The symbols move the items like this.
J651 g J313
J651 v J765
J651 w J255
J651 b J302
J651 x J657
J651 z J530
J388 g J383
J388 v J269
J388 w J172
J388 b J464
J388 x J954
J388 z J435
J604 g J781
J604 v J513
J604 w J125
J604 b J152
J604 x J144
J604 z J344
J538 g J77
J538 v J801
J538 w J284
J538 b J478
J538 x J160
J538 z J814
J125 g J144
J125 v J604
J125 w J344
J125 b J558
J125 x J346
J125 z J126
J469 g J580
J469 v J432
J469 w J997
J469 b J606
J469 x J562
J469 z J84
J738 g J754
J738 v J206
J738 w J401
J738 b J383
J738 x J347
J738 z J797
J144 g J268
J144 v J781
J144 w J346
J144 b J782
J144 x J83
J144 z J308
J54 g J152
J54 v J126
J54 w J534
J54 b J754
J54 x J558
J54 z J839
J962 g J344
J962 v J961
J962 w J383
J962 b J839
J962 x J126
J962 z J954
J530 g J211
J530 v J255
J530 w J384
J530 b J83
J530 x J999
J530 z J781
J801 g J720
J801 v J808
J801 w J538
J801 b J596
J801 x J77
J801 z J284
J566 g J534
J566 v J954
J566 w J37
J566 b J401
J566 x J839
J566 z J464
J580 g J401
J580 v J60
J580 w J562
J580 b J172
J580 x J797
J580 z J809
J926 g J186
J926 v J558
J926 w J740
J926 b J125
J926 x J470
J926 z J754
J381 g J257
J381 v J478
J381 w J203
J381 b J538
J381 x J759
J381 z J342
J946 g J113
J946 v J274
J946 w J32
J946 b J997
J946 x J550
J946 z J282
J559 g J931
J559 v J417
J559 w J902
J559 b J264
J559 x J727
J559 z J103
J60 g J738
J60 v J464
J60 w J580
J60 b J388
J60 x J401
J60 z J562
J657 g J538
J657 v J313
J657 w J211
J657 b J795
J657 x J284
J657 z J999
J528 g J203
J528 v J10
J528 w J765
J528 b J211
J528 x J342
J528 z J651
J282 g J432
J282 v J32
J282 w J776
J282 b J312
J282 x J469
J282 z J27
J417 g J312
J417 v J610
J417 w J559
J417 b J913
J417 x J931
J417 z J902
J478 g J423
J478 v J596
J478 w J381
J478 b J801
J478 x J257
J478 z J203
J186 g J255
J186 v J782
J186 w J470
J186 b J144
J186 x J530
J186 z J513
J308 g J904
J308 v J346
J308 w J152
J308 b J470
J308 x J50
J308 z J558
J206 g J740
J206 v J839
J206 w J738
J206 b J962
J206 x J754
J206 z J401
J313 g J801
J313 v J342
J313 w J657
J313 b J420
J313 x J538
J313 z J211
J550 g J464
J550 v J113
J550 w J432
J550 b J809
J550 x J60
J550 z J469
J83 g J10
J83 v J268
J83 w J904
J83 b J255
J83 x J528
J83 z J50
J383 g J126
J383 v J962
J383 w J954
J383 b J206
J383 x J54
J383 z J566
J84 g J809
J84 v J997
J84 w J312
J84 b J946
J84 x J482
J84 z J931
J954 g J54
J954 v J383
J954 w J566
J954 b J738
J954 x J534
J954 z J37
J781 g J302
J781 v J384
J781 w J144
J781 b J50
J781 x J268
J781 z J346
J765 g J342
J765 v J528
J765 w J651
J765 b J999
J765 x J313
J765 z J255
J470 g J530
J470 v J186
J470 w J513
J470 b J346
J470 x J384
J470 z J604
J610 g J84
J610 v J27
J610 w J417
J610 b J826
J610 x J312
J610 z J559
J10 g J381
J10 v J795
J10 w J528
J10 b J657
J10 x J203
J10 z J765
J264 g J282
J264 v J913
J264 w J433
J264 b J417
J264 x J776
J264 z J102
J562 g J797
J562 v J580
J562 w J809
J562 b J435
J562 x J269
J562 z J482
J312 g J482
J312 v J84
J312 w J931
J312 b J32
J312 x J606
J312 z J727
J152 g J50
J152 v J308
J152 w J558
J152 b J513
J152 x J782
J152 z J926
J103 g J826
J103 v J902
J103 w J595
J103 b J102
J103 x J913
J103 z J720
J268 g J795
J268 v J302
J268 w J83
J268 b J651
J268 x J10
J268 z J904
J269 g J962
J269 v J797
J269 w J388
J269 b J37
J269 x J383
J269 z J172
J401 g J347
J401 v J738
J401 w J797
J401 b J954
J401 x J961
J401 z J269
J754 g J513
J754 v J740
J754 w J347
J754 b J126
J754 x J604
J754 z J961
J759 g J103
J759 v J257
J759 w J808
J759 b J160
J759 x J595
J759 z J801
J203 g J759
J203 v J381
J203 w J342
J203 b J284
J203 x J808
J203 z J313
J435 g J566
J435 v J172
J435 w J113
J435 b J580
J435 x J37
J435 z J550
J904 g J528
J904 v J83
J904 w J50
J904 b J530
J904 x J765
J904 z J782
J808 g J595
J808 v J759
J808 w J801
J808 b J227
J808 x J720
J808 z J538
J534 g J558
J534 v J54
J534 w J839
J534 b J347
J534 x J926
J534 z J206
J440 g J610
J440 v J102
J440 w J735
J440 b J103
J440 x J417
J440 z J423
J384 g J999
J384 v J530
J384 w J781
J384 b J904
J384 x J302
J384 z J144
J172 g J954
J172 v J388
J172 w J435
J172 b J60
J172 x J566
J172 z J113
J346 g J83
J346 v J144
J346 w J308
J346 b J186
J346 x J904
J346 z J152
J961 g J125
J961 v J347
J961 w J962
J961 b J534
J961 x J344
J961 z J383
J797 g J961
J797 v J401
J797 w J269
J797 b J566
J797 x J962
J797 z J388
J997 g J562
J997 v J469
J997 w J84
J997 b J274
J997 x J809
J997 z J312
J826 g J946
J826 v J727
J826 w J913
J826 b J27
J826 x J32
J826 z J264
J776 g J469
J776 v J282
J776 w J27
J776 b J931
J776 x J997
J776 z J610
J839 g J926
J839 v J534
J839 w J206
J839 b J961
J839 x J740
J839 z J738
J913 g J32
J913 v J826
J913 w J264
J913 b J610
J913 x J282
J913 z J433
J423 g J559
J423 v J735
J423 w J257
J423 b J720
J423 x J902
J423 z J759
J50 g J765
J50 v J904
J50 w J782
J50 b J384
J50 x J651
J50 z J186
J999 g J814
J999 v J211
J999 w J302
J999 b J528
J999 x J420
J999 z J268
J727 g J274
J727 v J931
J727 w J826
J727 b J776
J727 x J946
J727 z J913
J420 g J596
J420 v J814
J420 w J795
J420 b J342
J420 x J478
J420 z J10
J596 g J735
J596 v J227
J596 w J478
J596 b J808
J596 x J423
J596 z J381
J227 g J440
J227 v J160
J227 w J596
J227 b J759
J227 x J735
J227 z J478
J126 g J308
J126 v J344
J126 w J54
J126 b J740
J126 x J152
J126 z J534
J558 g J782
J558 v J152
J558 w J926
J558 b J604
J558 x J186
J558 z J740
J160 g J102
J160 v J77
J160 w J227
J160 b J257
J160 x J440
J160 z J596
J606 g J172
J606 v J482
J606 w J274
J606 b J432
J606 x J435
J606 z J946
J464 g J206
J464 v J37
J464 w J60
J464 b J269
J464 x J738
J464 z J580
J27 g J997
J27 v J776
J27 w J610
J27 b J727
J27 x J84
J27 z J417
J284 g J160
J284 v J538
J284 w J814
J284 b J381
J284 x J227
J284 z J420
J513 g J384
J513 v J470
J513 w J604
J513 b J308
J513 x J781
J513 z J125
J931 g J606
J931 v J312
J931 w J727
J931 b J282
J931 x J274
J931 z J826
J211 g J284
J211 v J657
J211 w J999
J211 b J10
J211 x J814
J211 z J302
J113 g J37
J113 v J435
J113 w J550
J113 b J562
J113 x J464
J113 z J432
J37 g J839
J37 v J566
J37 w J464
J37 b J797
J37 x J206
J37 z J60
J735 g J417
J735 v J440
J735 w J423
J735 b J595
J735 x J559
J735 z J257
J782 g J651
J782 v J50
J782 w J186
J782 b J781
J782 x J255
J782 z J470
J814 g J227
J814 v J284
J814 w J420
J814 b J203
J814 x J596
J814 z J795
J432 g J60
J432 v J550
J432 w J469
J432 b J482
J432 x J580
J432 z J997
J809 g J269
J809 v J562
J809 w J482
J809 b J113
J809 x J388
J809 z J606
J342 g J808
J342 v J203
J342 w J313
J342 b J814
J342 x J801
J342 z J657
J302 g J420
J302 v J999
J302 w J268
J302 b J765
J302 x J795
J302 z J83
J32 g J550
J32 v J946
J32 w J282
J32 b J84
J32 x J432
J32 z J776
J257 g J902
J257 v J423
J257 w J759
J257 b J77
J257 x J103
J257 z J808
J433 g J776
J433 v J264
J433 w J102
J433 b J559
J433 x J27
J433 z J440
J255 g J657
J255 v J651
J255 w J530
J255 b J268
J255 x J211
J255 z J384
J77 g J433
J77 v J720
J77 w J160
J77 b J423
J77 x J102
J77 z J227
J347 g J604
J347 v J754
J347 w J961
J347 b J54
J347 x J125
J347 z J962
J482 g J388
J482 v J809
J482 w J606
J482 b J550
J482 x J172
J482 z J274
J740 g J470
J740 v J926
J740 w J754
J740 b J344
J740 x J513
J740 z J347
J595 g J913
J595 v J103
J595 w J720
J595 b J440
J595 x J264
J595 z J77
J720 g J264
J720 v J595
J720 w J77
J720 b J735
J720 x J433
J720 z J160
J902 g J727
J902 v J559
J902 w J103
J902 b J433
J902 x J826
J902 z J595
J274 g J435
J274 v J606
J274 w J946
J274 b J469
J274 x J113
J274 z J32
J795 g J478
J795 v J420
J795 w J10
J795 b J313
J795 x J381
J795 z J528
J102 g J27
J102 v J433
J102 w J440
J102 b J902
J102 x J610
J102 z J735
J344 g J346
J344 v J125
J344 w J126
J344 b J926
J344 x J308
J344 z J54

The rows follow the links: the fewer symbols apart two items are, the more alike their rows tend to be.

Each row is also shifted at random along 2 hidden directions that mean nothing.

Known rows, each with its item:
975 119 410 -101 414 -265 103 269 -21 260 -503 23 -79 57 -339 38 100 200 132 5 -20 188 216 -100 -236 297 -482 -9 -46 -335 -181 220 343 506 -214 238 282 -227 -54 194 66 | J211
852 -12 305 -13 200 -85 -7 142 -237 335 -526 41 -202 251 -379 72 -62 236 197 -9 -12 175 140 -193 -341 476 -337 106 255 -156 -117 190 442 390 -167 73 372 -233 -138 301 281 | J83
75 47 196 35 -11 148 -355 -60 -292 370 -339 -35 -344 442 -224 361 -259 190 -409 254 -45 -14 50 -274 -354 495 -240 127 397 6 -277 -293 612 252 -73 -86 414 144 -30 212 476 | J144
176 -31 -177 -52 116 -150 185 1 305 -363 397 -42 403 -424 248 -203 266 -217 -18 -64 -10 -122 -73 302 427 -483 215 -187 -435 0 80 -11 -675 -197 173 82 -454 118 127 -302 -558 | J727
743 179 410 -76 370 -198 11 205 -38 320 -481 -15 -110 153 -316 152 23 212 -74 108 -31 136 209 -144 -296 338 -463 -7 -6 -300 -241 96 444 476 -204 191 285 -131 -24 179 132 | J999
202 397 415 -156 421 -416 295 355 277 76 -311 1 10 -124 -171 -13 175 143 124 -86 -60 203 300 21 -163 -13 -508 -126 -442 -475 -100 344 275 467 -346 345 105 -237 4 -32 -120 | J381
-328 -42 -340 32 -79 79 -190 -195 232 -310 568 -126 316 -233 385 76 122 -273 -602 219 -28 -356 -202 235 469 -432 372 -185 -244 190 -94 -550 -592 -394 332 -98 -442 490 209 -384 -414 | J997
239 72 272 22 54 69 -247 13 -228 380 -417 -2 -311 375 -245 287 -196 227 -218 186 -51 67 90 -252 -385 477 -296 115 332 -66 -235 -135 625 290 -143 -24 408 7 -62 226 434 | J50
851 253 414 -138 501 -393 243 326 168 118 -364 -3 85 -134 -271 -38 214 140 106 -23 -54 169 255 31 -129 53 -478 -101 -361 -428 -151 287 168 493 -268 356 102 -193 -2 39 -180 | J203
-645 610 373 -197 333 -403 243 307 457 -34 -93 -72 44 -149 56 104 149 76 -201 83 -88 114 317 65 -103 -250 -482 -217 -659 -516 -160 122 299 347 -379 336 0 -37 98 -222 -190 | J227
-144 182 288 7 51 55 -256 36 -190 403 -406 -34 -330 409 -217 370 -234 218 -360 245 -63 58 112 -257 -408 434 -344 88 248 -122 -266 -201 722 320 -212 -6 438 70 -12 200 463 | J384
-144 103 -132 -69 100 -217 223 67 359 -338 375 -47 349 -426 245 -184 245 -177 8 -68 -5 -88 -6 283 355 -487 127 -178 -516 -87 82 57 -539 -167 40 135 -390 65 111 -304 -490 | J826
-1101 593 115 -155 205 -308 96 178 590 -232 292 -138 201 -277 319 123 175 -88 -550 171 -99 -97 161 172 142 -497 -194 -304 -754 -330 -158 -197 -23 50 -217 240 -232 232 210 -437 -352 | J102
1102 228 367 -160 580 -424 205 310 249 34 -250 -50 202 -235 -196 -26 304 98 -42 35 -45 88 230 118 28 -38 -433 -167 -462 -440 -234 134 -41 448 -132 356 -40 -73 64 -88 -332 | J478
-187 -62 92 73 -190 244 -226 -80 -354 336 -343 41 -404 439 -210 214 -296 199 28 70 -2 75 5 -291 -393 493 -108 216 539 106 -48 -44 586 106 -98 -179 430 -83 -129 304 551 | J308
130 -142 -288 -13 -11 -30 63 -83 208 -357 471 -47 383 -379 287 -170 220 -257 -110 -12 -1 -206 -159 280 471 -440 351 -139 -289 138 84 -154 -748 -320 273 -29 -463 211 133 -311 -504 | J32
-623 61 -219 -35 -89 -101 288 15 315 -401 424 15 247 -359 307 -261 137 -198 245 -173 29 -26 -40 234 315 -507 238 -111 -407 6 257 205 -480 -275 15 58 -380 -67 53 -259 -350 | J931
-513 -131 -43 143 -327 334 -233 -156 -387 285 -206 46 -430 461 -110 155 -342 143 73 11 27 75 -54 -285 -375 445 33 241 624 231 39 -52 526 -46 -59 -283 384 -87 -155 309 594 | J125
-670 497 250 -174 267 -400 415 319 480 -177 7 -17 102 -274 79 -117 202 24 163 -139 -41 165 269 117 -16 -359 -345 -194 -685 -442 51 377 86 208 -379 329 -102 -222 51 -216 -295 | J423
428 -379 -180 144 -253 370 -467 -297 -428 229 -55 -17 -186 362 -74 219 -242 10 -295 180 16 -149 -231 -173 -67 402 241 186 659 390 -112 -426 79 -155 282 -335 178 255 -53 198 332 | J754
-150 -153 3 119 -241 301 -249 -134 -421 306 -293 75 -378 431 -187 175 -319 144 63 42 30 67 -54 -284 -347 475 -1 222 597 212 -4 -61 479 18 -10 -220 384 -49 -114 306 544 | J604
195 292 420 -93 278 -234 83 254 -2 297 -502 16 -222 170 -256 122 -21 230 57 13 -42 214 269 -154 -357 274 -518 1 -64 -364 -162 221 579 484 -325 208 354 -211 -69 149 220 | J528
634 97 360 -49 238 -145 91 196 -136 316 -561 54 -213 204 -366 50 -49 236 284 -55 0 240 215 -179 -363 401 -430 91 131 -247 -98 302 496 434 -258 155 369 -299 -140 291 267 | J651
-796 492 98 -156 182 -290 179 165 539 -261 287 -88 240 -316 271 41 215 -107 -339 90 -77 -61 147 195 190 -499 -165 -277 -737 -316 -90 -82 -139 38 -162 244 -262 155 177 -399 -390 | J902
-172 -508 -448 171 -490 361 18 -245 -305 -141 258 105 -35 18 98 -293 -148 -128 570 -282 134 -2 -264 19 111 -17 533 208 493 476 399 183 -375 -489 244 -316 -123 -184 -130 162 110 | J269
-258 -65 -288 -4 -91 -4 -17 -123 247 -347 512 -59 328 -314 326 -98 134 -248 -225 27 2 -207 -171 236 436 -467 359 -157 -279 140 50 -238 -602 -337 257 -39 -447 271 130 -321 -423 | J84
-336 -352 -307 186 -456 435 -311 -330 -378 77 150 41 -186 273 54 85 -266 -56 -35 39 49 -121 -252 -122 -32 209 391 213 590 471 102 -238 3 -360 230 -368 68 135 -80 152 335 | J206
-925 401 17 -125 100 -248 228 114 491 -302 318 -69 221 -341 294 -41 161 -117 -159 -19 -41 -51 97 202 213 -538 -59 -233 -649 -238 43 23 -220 -52 -140 175 -328 78 129 -373 -368 | J264
105 -463 -413 155 -376 374 -260 -354 -301 -102 305 -2 45 97 120 -15 -112 -160 -61 30 50 -206 -313 12 204 14 533 118 454 509 112 -279 -393 -466 393 -349 -153 213 -13 19 56 | J37

In each set, the symbols that take the first to the second take the third to the fourth, perhaps in another order. Give the fourth.
Answer with the item's name.
1117 36 379 -100 387 -210 91 239 -107 296 -527 54 -93 96 -388 14 69 223 205 -31 -30 216 187 -106 -245 360 -440 32 41 -281 -147 265 335 489 -198 203 286 -273 -73 238 106
to 654 405 456 -120 508 -281 -225 179 168 297 -315 -159 37 90 -181 437 91 171 -797 428 -144 -59 207 -64 -130 197 -528 -176 -272 -389 -545 -440 380 525 -124 240 167 307 158 -85 -46
as 350 132 377 -56 183 -179 207 271 -130 288 -548 95 -279 176 -347 -43 -41 272 498 -176 9 321 247 -197 -420 363 -460 115 102 -280 33 523 571 434 -367 176 402 -480 -165 307 302
to J10

-116 397 160 -161 339 -372 207 197 482 -194 175 -81 295 -335 166 9 275 -100 -295 93 -66 -57 162 216 223 -421 -197 -292 -683 -338 -147 -38 -215 128 -107 289 -257 136 165 -332 -464
to 493 -251 -332 14 -26 -27 110 -120 147 -370 437 -10 409 -408 195 -270 224 -254 110 -109 48 -149 -187 290 497 -424 416 -93 -200 192 166 -6 -828 -353 332 -29 -472 100 91 -236 -510
as -496 226 -28 -108 125 -260 328 126 433 -338 322 -22 271 -398 242 -196 241 -145 96 -104 -13 5 71 237 256 -504 20 -192 -594 -205 113 176 -360 -73 -70 196 -345 -39 92 -307 -446
to J482

-340 513 240 -179 383 -374 76 202 509 -135 126 -132 229 -275 160 139 240 -35 -545 204 -105 -96 195 174 151 -381 -316 -305 -732 -433 -249 -204 -52 209 -161 306 -196 243 192 -375 -399
to -328 189 -63 -115 133 -268 318 147 423 -340 282 -9 291 -416 217 -232 252 -158 139 -138 -1 15 58 269 267 -503 31 -179 -575 -184 124 204 -395 -80 -61 181 -364 -56 91 -280 -451
as 104 334 275 -161 376 -449 431 339 397 -138 -77 -3 183 -340 -35 -163 280 20 248 -161 -12 158 256 160 23 -269 -362 -174 -606 -439 31 404 -45 290 -276 360 -117 -246 34 -159 -340
to J433

-208 197 294 17 24 79 -303 3 -186 397 -400 -39 -358 433 -201 386 -252 209 -416 264 -72 31 93 -297 -406 448 -352 82 304 -100 -277 -251 738 302 -175 -61 427 95 -27 181 459
to 396 -20 191 47 43 149 -379 -75 -299 391 -368 -25 -274 412 -249 362 -174 175 -430 265 -54 -41 14 -255 -288 506 -207 114 422 23 -328 -336 510 256 20 -85 358 189 -36 202 402
as -1123 -161 -356 175 -538 459 -350 -326 -268 36 241 10 -239 315 185 168 -357 -68 -194 93 18 -137 -229 -147 -70 121 389 176 502 436 90 -339 143 -394 167 -379 95 204 -25 58 388
to J566

125 498 327 -161 498 -416 108 254 438 -40 -47 -111 213 -227 21 137 261 11 -470 185 -102 -29 231 121 91 -226 -410 -276 -640 -473 -304 -136 59 330 -181 354 -109 165 171 -284 -358
to -240 238 -57 -96 177 -209 105 45 447 -329 382 -101 366 -390 278 -26 260 -173 -354 99 -58 -162 -8 257 363 -517 51 -241 -604 -164 -51 -177 -459 -105 66 174 -394 243 201 -388 -515
as -20 459 317 -182 433 -429 225 302 426 -66 -40 -56 188 -250 25 26 248 24 -199 57 -69 34 255 130 50 -267 -383 -265 -645 -469 -157 75 47 327 -237 337 -95 8 107 -236 -310
to J610

381 -300 4 119 -187 274 -210 -124 -447 303 -291 72 -288 379 -226 101 -238 148 139 7 39 72 -86 -237 -287 499 13 248 630 227 -28 -15 340 29 48 -221 343 -92 -129 353 469
to 318 63 302 3 89 21 -111 86 -257 363 -460 27 -309 323 -305 206 -155 240 -21 74 -23 164 125 -251 -401 474 -351 108 290 -110 -177 44 592 351 -195 32 433 -122 -89 273 394
as -146 398 181 -159 343 -356 238 226 477 -211 116 -82 250 -339 134 -12 280 -57 -215 60 -50 -9 158 189 191 -408 -236 -249 -694 -374 -101 26 -188 175 -148 319 -255 37 170 -279 -447
to J27

440 371 446 -152 441 -310 35 256 149 211 -375 -55 -48 44 -216 155 97 174 -236 137 -83 109 259 -71 -222 170 -526 -119 -270 -412 -286 21 417 515 -255 273 204 -34 46 27 6
to -228 538 465 -130 358 -245 -145 214 198 277 -354 -110 -158 192 -143 409 -14 191 -643 337 -153 38 283 -153 -284 173 -593 -126 -263 -447 -421 -254 656 508 -331 232 287 167 92 -59 137
as 726 130 354 -49 293 -63 -259 63 -160 390 -458 -52 -166 275 -287 343 -57 192 -422 278 -70 11 130 -200 -271 444 -391 2 150 -186 -377 -267 495 450 -81 83 348 118 1 152 226
to J530

-117 -432 -326 184 -425 431 -275 -319 -394 58 139 45 -131 226 51 33 -236 -66 67 -17 57 -120 -273 -101 11 186 426 222 589 469 148 -182 -103 -367 272 -348 28 123 -82 155 280
to -364 -435 -461 141 -482 367 -22 -269 -255 -172 305 85 -37 15 144 -224 -155 -145 377 -197 118 -72 -279 30 135 -37 532 185 414 472 337 76 -322 -492 247 -317 -139 -62 -84 93 113
as -229 83 -161 -76 84 -171 229 32 352 -363 388 -36 338 -412 249 -203 238 -191 17 -78 -5 -72 -40 275 367 -496 161 -179 -500 -62 100 51 -543 -181 59 108 -414 68 111 -306 -491
to J902

921 159 431 -108 416 -243 98 226 -8 260 -470 -3 -58 61 -336 82 79 215 32 45 -50 161 212 -83 -242 299 -485 -34 -75 -317 -200 168 353 520 -213 251 280 -153 -39 155 72
to 68 241 363 -33 172 -17 -258 70 -113 382 -415 -40 -288 373 -235 397 -147 214 -457 269 -95 25 151 -234 -378 429 -426 21 154 -202 -339 -245 658 393 -194 51 408 108 1 151 382
as -832 85 -245 6 -147 -31 171 -12 298 -385 474 -18 228 -314 351 -180 111 -198 60 -107 21 -87 -67 212 321 -515 287 -113 -373 52 212 57 -459 -329 59 16 -382 52 82 -264 -319
to J913

329 -539 -367 178 -399 399 -210 -306 -466 33 74 85 -100 194 -49 -101 -204 -48 276 -99 90 -53 -278 -87 20 240 439 246 648 492 182 -53 -172 -355 292 -335 37 -9 -120 220 250
to 1161 -727 -347 187 -273 386 -256 -314 -528 72 23 82 -7 155 -127 -129 -118 -60 262 -61 80 -91 -325 -50 112 321 478 246 712 530 124 -89 -375 -315 452 -335 -7 -2 -124 274 135
as 414 198 375 -43 245 -86 -150 134 -94 364 -468 -30 -205 298 -284 269 -85 223 -274 162 -55 77 166 -192 -339 417 -450 41 104 -216 -304 -105 568 429 -185 93 374 -4 -31 167 261
to J651

-1080 303 -117 -87 -37 -164 273 86 435 -376 400 -29 196 -321 316 -119 165 -154 15 -117 -19 -28 49 211 234 -560 90 -183 -555 -142 156 118 -257 -179 -98 131 -326 6 96 -333 -345
to -99 -214 -349 27 -148 56 140 -131 117 -393 459 18 284 -315 260 -290 141 -231 213 -165 42 -107 -168 230 384 -421 420 -56 -153 218 262 53 -653 -390 225 -63 -423 39 61 -195 -361
as -221 271 323 -19 97 6 -269 47 -115 392 -415 -34 -344 413 -187 396 -213 241 -420 267 -88 39 150 -263 -430 411 -410 48 186 -185 -311 -234 762 372 -225 27 427 91 -5 159 421
to J10

235 220 411 -55 245 -133 4 189 -64 333 -493 -1 -248 216 -312 165 -48 232 -42 74 -56 167 214 -199 -383 363 -472 28 51 -287 -172 115 612 451 -286 147 391 -155 -54 175 276
to 238 339 444 -119 355 -248 86 253 73 257 -447 -10 -161 122 -259 135 12 225 -44 66 -51 177 256 -123 -303 227 -532 -37 -150 -395 -183 153 514 486 -325 237 279 -155 -25 126 122
as 135 -487 -398 159 -408 404 -197 -315 -370 -46 231 43 -34 106 70 -108 -162 -121 148 -55 80 -120 -304 -14 130 59 514 186 510 488 182 -147 -344 -447 355 -356 -78 80 -66 111 144
to J206

321 -134 -181 -67 88 -216 401 104 258 -389 310 36 378 -500 140 -434 297 -183 498 -305 75 45 -21 309 373 -470 234 -113 -423 -27 288 393 -677 -181 92 143 -436 -197 36 -179 -533
to -140 186 -42 -116 180 -259 193 88 434 -320 333 -78 363 -415 212 -114 279 -164 -135 -1 -24 -89 23 259 348 -488 25 -229 -592 -177 0 -11 -459 -91 22 185 -374 119 146 -332 -510
as -810 -180 -400 101 -398 254 -53 -236 11 -280 466 -7 103 -107 336 -100 -60 -212 -23 -50 33 -160 -241 107 284 -305 493 15 54 326 218 -163 -402 -509 233 -226 -271 154 51 -170 -79
to J606

51 -222 5 128 -231 291 -220 -124 -442 296 -317 70 -354 411 -216 122 -300 159 101 20 34 68 -53 -262 -340 484 18 251 623 211 20 -5 436 6 -16 -219 372 -98 -140 326 498
to 790 -145 198 50 82 90 -212 -18 -331 384 -444 27 -255 336 -334 202 -154 180 -80 139 -21 65 17 -234 -287 543 -196 126 438 24 -195 -104 419 273 -30 -57 371 -6 -75 286 351
as 218 361 370 -174 422 -437 346 376 317 11 -237 8 70 -224 -135 -91 215 110 220 -106 -47 204 288 52 -91 -104 -436 -145 -517 -492 -42 403 173 423 -329 369 30 -252 8 -45 -201
to J423

-8 -64 101 88 -137 257 -358 -114 -354 346 -300 11 -345 450 -182 305 -300 179 -282 182 -25 -2 -25 -270 -330 489 -105 146 516 105 -171 -266 517 138 -19 -184 392 114 -62 258 504
to -344 -109 25 108 -271 301 -191 -107 -399 326 -313 63 -429 459 -163 158 -330 173 118 -7 30 119 -18 -284 -418 471 -36 238 582 169 21 29 582 39 -99 -190 410 -111 -146 325 584
as -115 510 459 -138 382 -320 56 287 265 184 -331 -63 -85 45 -134 209 64 177 -308 168 -104 99 304 -59 -251 58 -575 -141 -378 -487 -281 14 494 507 -361 290 222 -7 69 -43 35
to J313

292 -38 158 73 -11 162 -320 -73 -333 371 -369 12 -305 407 -233 304 -227 186 -241 211 -36 14 13 -245 -319 506 -193 145 465 46 -203 -209 529 224 -23 -103 390 61 -82 260 443
to 740 -68 233 47 106 70 -250 -6 -315 398 -435 -1 -238 336 -318 235 -148 196 -176 161 -22 47 37 -238 -311 517 -233 120 401 -4 -258 -140 439 300 -15 -37 380 9 -66 267 353
as 31 376 213 -174 359 -405 228 236 452 -184 87 -70 281 -336 112 -23 294 -52 -209 58 -44 -22 177 190 179 -373 -239 -249 -684 -371 -128 31 -187 180 -132 305 -239 64 134 -318 -448
to J103

